[113,58,63,167] -> mam
[108,57,190,160] -> Narov
[111,80,141,116] -> gub
[137,89,201,182] -> fazod
[189,242,188,85] -> nabop
[115,91,225,77] -> buva
[144,181,185,216] -> Kotap
[45,155,145,87] -> dun
[39,155,67,93] -> rava
where: [91] | buva, 2
where: [225] | buva, 3
where: [57] | Narov, 2
where: [181] | Kotap, 2
where: [189] | nabop, 1
where: [190] | Narov, 3
where: [145] | dun, 3

[178,103,90,89,100,159,156,124,43,138,106,148,134,147,112,141,128,116,128,154,122,125,105,81,128,108,169,109,113,110,92,120,119,165,170] -> bala
[157,118,100,104,124,135,139,132,74,126,113,149,131,154,121,136,130,124,129,143,115,127,109,101,129,108,160,124,120,112,101,121,127,162,157] -> limem
[157,118,100,104,124,135,139,132,74,126,113,149,131,154,121,136,130,124,129,143,115,127,109,101,129,108,160,124,120,112,160,136,128,95,84] -> riko
[187,98,87,83,89,168,165,121,31,144,104,144,134,144,108,145,127,132,126,155,128,127,104,70,126,110,167,101,126,111,84,120,119,164,177] -> muk
[189,99,87,84,87,169,167,122,39,146,102,138,135,138,104,148,126,133,119,152,130,127,103,75,119,111,170,102,111,112,91,120,116,164,178] -> bar
[182,89,88,78,106,161,157,128,28,138,110,158,131,159,120,131,136,132,142,151,123,129,107,66,152,102,175,104,118,108,84,115,129,171,172] -> rof
[182,89,88,78,106,161,157,128,28,138,110,158,131,159,120,131,136,132,130,155,129,128,107,73,132,109,169,103,115,109,91,118,121,163,178] -> Gil
where: [92] | bala, 31
where: [43] | bala, 9

[155,142,192,190,133] -> Simul
[105,199,200,141,173] -> Nika
[155,154,187,235,141] -> dofib
[105,199,226,168,51] -> nef
where: [173] | Nika, 5
where: [51] | nef, 5
where: [142] | Simul, 2

[225,171,158,225,23,46,146]  Pefo
[64,226,140,137,43,57,128]  vara
[162,156,145,131,35,56,138]  buza
where: [140] | vara, 3
where: [226] | vara, 2
where: [56] | buza, 6

[129,159,102,116] -> Pepat
[137,73,130,13] -> bef
[130,148,129,50] -> kuva
[130,148,147,72] -> nusu
where: [116] | Pepat, 4
where: [72] | nusu, 4
where: [159] | Pepat, 2
where: [73] | bef, 2

[165,64,129,81,80,25] = Goli
[135,137,136,173,130,151] = meso
[135,137,125,129,130,199] = Gesaz
[24,137,125,131,158,124] = zov
where: [64] | Goli, 2
where: [24] | zov, 1
where: [158] | zov, 5
where: [124] | zov, 6
where: [80] | Goli, 5
find: [135,137,136,173,130,151] | meso
where: [25] | Goli, 6

[193,105,107,66,95,146,22,75,116,119]  Tiveg
[125,153,40,142,204,179,151,142,128,143]  saf
[120,125,145,110,152,147,169,126,205,126]  gized
[147,131,92,143,169,105,70,132,107,131]  fabaf
where: [151] | saf, 7
where: [145] | gized, 3
where: [95] | Tiveg, 5
where: [204] | saf, 5
where: [66] | Tiveg, 4
where: [119] | Tiveg, 10

[125,91,119,128,119,227,122] : seka
[108,124,143,130,123,129,123] : gere
[130,69,125,90,226,128,123] : Gedol
where: [90] | Gedol, 4
where: [122] | seka, 7
where: [124] | gere, 2
where: [227] | seka, 6

[153,88,158,23,71,79]  ker
[132,90,155,223,98,155]  tusa
[167,89,148,137,107,115]  Suref
[201,52,224,19,139,55]  tiz
[144,104,159,154,72,149]  soz
where: [223] | tusa, 4
where: [52] | tiz, 2
where: [71] | ker, 5
where: [158] | ker, 3

[89,123,115,85,106,130,115,109,141,119,156,122,79,180] : mezel
[113,79,76,60,88,122,138,170,155,50,144,145,66,220] : luk
[118,88,71,52,93,72,134,164,138,56,134,141,79,228] : tugit
[73,151,81,96,111,132,142,230,163,116,154,113,95,86] : fote
[84,130,111,94,105,131,123,137,155,120,160,119,78,151] : nukog
[83,111,88,123,98,134,141,210,179,83,160,122,77,127] : pud
[77,79,109,108,102,151,122,170,178,56,156,107,85,160] : Kek
where: [95] | fote, 13
where: [89] | mezel, 1
where: [127] | pud, 14
where: [73] | fote, 1

[237,120,204,171,186,150,190,173,215,218]  dafal
[134,109,177,148,156,196,156,121,22,36]  subut
[133,109,203,64,159,93,168,85,127,42]  Fedav
[120,110,153,120,135,154,132,118,57,60]  Nad
[144,114,193,86,158,110,163,104,131,74]  Fedig
[130,112,190,75,154,101,162,89,122,52]  Zel
[237,120,204,171,186,148,119,98,93,134]  Talar
[194,131,187,143,167,137,166,164,186,174]  zeki
[133,109,92,64,159,111,168,85,127,42]  Kufa
[117,131,53,175,89,146,82,161,123,196]  Lem
[107,113,57,143,84,116,80,132,121,169]  dar
[106,115,76,163,111,148,119,98,93,44]  peb
find: [144,114,193,86,158,110,163,104,131,74] | Fedig
where: [52] | Zel, 10

[119,159,129,103,151,104,118,83,145,124,114,152,147,61,143,112,166,109,133,201] = nake
[113,60,124,89,164,99,121,65,155,118,61,159,148,40,146,111,180,96,135,231] = Pip
[116,167,125,92,160,101,120,71,151,120,114,157,148,47,145,111,176,100,135,222] = zus
[119,161,129,99,153,102,118,80,147,122,116,154,148,57,142,112,170,106,133,207] = pumip
where: [122] | pumip, 10
where: [222] | zus, 20
where: [109] | nake, 18
where: [60] | Pip, 2
where: [155] | Pip, 9

